Below are the code and all the weights of a small trained network. Each question names an input and a target symbol and asks about switching units off, where a switched-off unit gives its printed mean instead of its output.

import numpy as np


def w(rows, s, z=0):
    codes = np.array(rows[::2]) - 128.0
    scale = np.full(codes.shape[1], s)
    scale[-1] = z or s
    return codes * scale


def f(y):
    return np.maximum(y, 0)


def softmax(a):
    e = np.exp(a - a.max(-1, keepdims=True))
    return e / e.sum(-1, keepdims=True)


def log_softmax(a):
    a = a - a.max(-1, keepdims=True)
    return a - np.log(np.exp(a).sum(-1, keepdims=True))


def net(x, mask):
    ids = ['ΘΛΣΨΩαγδηπτ'.index(c) for c in x.split()]
    T = len(ids)
    res = E[ids] + P[:T]
    q, k, v = (res @ M[0].T for M in (Q, K, V))
    z = softmax(np.where(np.tri(T) > 0, q @ k.T / 3**0.5, -1e9)) @ v
    res = res + np.where(mask[0], z, O[0][:, -1]) @ O[0][:, :-1]
    y = f(res @ A[0][:, :-1].T + A[0][:, -1])
    res = res + np.where(mask[1:13], y, B[0][:, -1]) @ B[0][:, :-1]
    return log_softmax(res[-1] @ U[:, :-1].T + U[:, -1])


Q, K, V, O, A, B = {}, {}, {}, {}, {}, {}
E = w([
[226,150,114,113,121],'Θ',
[176,107,181,167,129],'Λ',
[99,38,76,66,100],'Σ',
[45,170,95,212,162],'Ψ',
[90,145,162,38,91],'Ω',
[97,37,133,177,74],'α',
[179,148,54,135,179],'γ',
[129,154,118,82,88],'δ',
[128,114,2,165,143],'η',
[140,161,152,31,109],'π',
[189,150,125,95,116],'τ',
],0.017)
P = w([
[24,153,253,64,127],'0',
[72,159,222,75,107],'1',
[102,166,185,91,94],'2',
[119,174,156,111,99],'3',
[148,186,129,132,95],'4',
[141,166,109,139,81],'5',
[163,176,80,151,63],'6',
[163,168,55,165,51],'7',
[164,168,33,172,61],'8',
[181,145,2,182,55],'9',
[160,143,92,99,129],'10',
],0.0047)
Q[0] = w([
[82,84,113,167,198],'h0',
[93,144,137,188,182],'h0',
[172,188,61,2,84],'h0',
],0.023)
K[0] = w([
[106,151,180,62,165],'h0',
[151,169,178,99,155],'h0',
[114,88,7,163,152],'h0',
],0.021)
V[0] = w([
[146,52,63,12,187],'h0',
[182,123,197,60,70],'h0',
[102,39,128,170,25],'h0',
],0.011)
O[0] = w([
[80,98,12,124,126,252],'h0',
[106,31,146,63,150,168],'h0',
[68,87,180,125,66,218],'h0',
],0.011,0.0019)
A[0] = w([
[88,168,108,77,102,187],'n0',
[198,114,162,52,190,21],'n1',
[56,100,160,188,55,158],'n2',
[53,100,111,178,205,212],'n3',
[167,65,183,70,110,136],'n4',
[176,181,177,187,140,152],'n5',
[166,30,113,151,175,54],'n6',
[254,86,171,131,175,9],'n7',
[176,141,185,104,111,1],'n8',
[96,118,215,124,146,79],'n9',
[65,81,150,112,44,45],'n10',
[178,139,63,82,145,118],'n11',
],0.0093,0.0021)
B[0] = w([
[149,84,132,188,188,203],'n0',
[33,122,90,97,71,168],'n1',
[153,157,168,9,198,220],'n2',
[79,123,232,138,136,194],'n3',
[118,143,124,112,8,233],'n4',
[61,43,132,111,149,197],'n5',
[204,213,151,118,127,201],'n6',
[72,249,116,162,122,153],'n7',
[119,83,196,101,170,180],'n8',
[126,156,69,156,96,184],'n9',
[189,91,74,240,138,254],'n10',
[154,166,181,80,171,201],'n11',
],0.013,0.0094)
U = w([
[138,136,154,79,127,2],'Θ',
[118,169,179,124,75,86],'Λ',
[125,77,124,2,141,45],'Σ',
[104,104,114,137,110,153],'Ψ',
[94,116,213,115,162,179],'Ω',
[139,167,148,99,126,86],'α',
[140,51,107,107,174,117],'γ',
[124,151,132,162,126,81],'δ',
[123,137,139,137,120,174],'η',
[185,167,137,61,192,208],'π',
[224,107,221,110,92,164],'τ',
],0.006,0.0028)

Each question gives the input, a string of symbols that net reads in full, and the target symbol t.
The units are the heads (3 rows each of Q, K, V and O) and the neurons (one row each of A and B). Each row of codes is followed by its name. A weight is (code - 128) times the scale printed after its matrix; where a second scale follows, it is the last column's (O, A, B and U).
mask holds one flag per unit, heads first, then neurons. A switched-off unit (its flag False) gives its mean, the last column of its rows in O or B, instead of its output. The means were averaged over made-up inputs and are rounded, as every weight is.
A unit's drop is (log p(t) with every unit on - log p(t) with that unit switched off) / (log p(t) with every unit on - log p(t) with every unit switched off).
The circuit of an input: a set's keep is (log p(t) with only the set's units on - log p(t) with every unit switched off) / (log p(t) with every unit on - log p(t) with every unit switched off). Starting from the 12 units with the biggest drops (on a tie, the unit counted first), units are removed one at a time, each time the one whose removal leaves the highest keep (on an exact tie, the one counted first), for as long as the keep stays at least 0.8.
units of the circuit, in order: the units of the circuit, biggest drop first
most important unit: the unit with the biggest drop
k most important neurons: the k neurons with the biggest drops, biggest first
drop of u: that unit's drop, to one decimal
input Σ δ π Σ, target γ: units of the circuit, in order	h0; n10
input τ Ω Ω α Ψ, target Ω: most important unit	n3
input π Σ γ Λ γ, target π: units of the circuit, in order	h0; n11
input π π Σ, target γ: units of the circuit, in order	n10; h0
input α Ψ Θ τ, target Ω: units of the circuit, in order	h0; n5; n8
input Ψ α δ α π γ δ, target π: 2 most important neurons	n11; n4
input Ψ Ψ π π α Σ π τ, target γ: 3 most important neurons	n10; n6; n4
input Λ γ π π π α Ω, target τ: 3 most important neurons	n10; n2; n4
input Ψ α Λ Ω Λ Θ π γ, target π: units of the circuit, in order	n11; h0
input Ψ α γ α Ψ, target Ω: 2 most important neurons	n5; n10
input Λ γ Ω, target π: 2 most important neurons	n4; n11
input π Ω α γ γ τ, target π: drop of n4	0.3
input π τ γ Ω τ, target π: drop of n4	0.2
input π Θ π Ψ Θ, target Ω: drop of n5	0.7
input Ω α Σ Σ α α, target τ: most important neuron	n6
